The rows lie along a hidden order. The number after each row says roughly how far along it the row is, from 0 to 12. A new part has a new order.
(in the rows, 128 means zero)
[192 104 104 103 107 106 137 139 121 150 144 141 134 129 154 106  86 110
 162 123 158 101 132 150 142 163  75 110  89 131 127 103 104 153 114 138
 146 180 131 132  92 136]  10
[ 46 159  96  89 162 147 107 103 165 141  80 197 110  80  84 145 150 161
  40 159 167 171 116  76 137 194 232 158 144 110 163 162 151 173 135 119
  96  58 143 127 178 107]  0
[155  96  89 124 104 117 143 127 104 135 127 164 132 135 157 114 117 117
 131 119 146 120 134 127 142 149  99 124 112 128 125 133 121 173 121 133
 150 159 149 130 101 121]  8
[186 100 114 119 101  97 163 167  89 142 124 120 138 113 165  90  74 105
 164 111 153  98 135 120 148 153  68 113  71 146  91  89  84 124 133 140
 157 191 127 132  75 133]  12
[ 77 127  93 115 140 142 108 108 145 128  68 182 112 108 108 141 131 151
  44 154 170 155 121  85 138 192 208 142 152 110 152 163 148 176 132 122
  88  93 154 133 168 113]  3
[122 117 102 115 127 120 142 129 102 138  92 148 129 106 147 116 108 123
 115 127 165 127 129 107 146 153 107 133 107 132 111 135 117 153 137 132
 133 147 141 128 113 117]  7
[ 82 136  82 111 154 146 124 112 151 165 133 164 119 131 138 133 151 158
  68 143 150 142 122 100 150 160 177 148 102 117 157 135 135 179 118 125
 155 100 132 122 142 115]  4
[ 60 132  88 116 142 149 110 125 143 136  80 183 116 113 107 140 148 164
  47 149 159 157 121  93 142 178 202 137 143 109 153 160 149 167 130 120
 104  83 149 129 172 112]  2
[ 55 149  89  75 171 139 125 126 144 151  72 162 119  75 106 137 125 144
  73 153 168 150 119  73 145 181 255 155 118 123 143 131 134 146 140 123
 113  86 130 127 143 112]  3
[211  59  98 146  60  97 143 146  92 121 158 133 135 184 177 101  81 101
 125 109 140  99 138 168 143 126  44  98 104 122 122 129  97 177 110 140
 153 202 152 137  80 139]  12
[ 62 138 102 102 134 129 116 118 138 122  38 161 116  77  92 136 116 148
  73 157 161 154 121  73 140 193 200 147 125 110 141 157 146 155 147 123
  71 103 153 136 155 112]  3
[157 119  95 112 122 120 147 136 113 163 131 146 134 117 159 112 104 114
 130 121 155 106 129 127 146 154  82 126  85 134 122 101 103 157 122 134
 166 164 132 125  94 126]  9
[ 93 193 100  57 195 116 155 147 118 172  43 105 135  30 125 111  89 114
 100 144 183 125 119  59 155 177 149 158  57 162  88  57 100  99 165 131
 140 118  99 122 105 114]  7
[140 119  98 105 127 120 159 145  99 153 119 123 132  93 150 109  99 112
 126 122 161 114 129 112 149 149  84 133  77 141 114  89 106 137 133 134
 155 152 125 126  92 121]  9
[137  99  90 120 120 123 141 126 119 143 133 174 130 130 157 116 125 122
 120 127 164 120 131 120 149 145  86 128  99 126 127 124 117 180 119 133
 153 151 137 125 110 120]  7
[197  96 112 113  95  96 154 160  98 140 113 111 137 113 168  96  73 103
 166 111 160  94 133 107 146 132  71 109  85 140  99  98  94 130 132 139
 146 187 130 135  73 132]  12
[ 39 165  92 100 164 151 103 105 156 131  64 199 110  75  88 156 155 158
  23 159 166 165 116  74 134 189 240 155 146 110 154 161 158 167 139 117
  92  55 147 127 179 105]  0
[123 136  89  89 153 139 127 114 157 170 154 169 127 124 140 128 124 134
  96 146 156 135 122 101 151 180 153 139  94 122 159 108 131 181 113 129
 153 131 124 123 129 117]  5
[ 62 164  92  85 180 145 120 122 160 156  72 169 127  98 105 138 134 153
  73 155 170 157 115  73 159 197 208 154 111 123 147 129 139 150 142 121
 109  85 129 127 166 109]  3
[149  80  96 171  78  95 179 158  52 125  81 100 139 135 171 101 101 117
 141  91 153 107 141 127 155 101  46 121  96 148  65 119  88 141 144 135
 161 189 141 133  62 124]  12
[ 74 145  93  96 159 142 119 125 140 159  93 165 122  84 118 129 120 147
  78 147 167 145 118  83 149 178 177 149 104 124 142 117 134 152 134 124
 135 101 133 124 139 110]  4
[142 112 107 103 126 119 141 134 116 134  73 137 129  99 120 120 105 112
 148 135 163 112 129  89 144 168 120 130 111 132 126 113 118 154 138 132
 113 160 140 132 116 121]  7
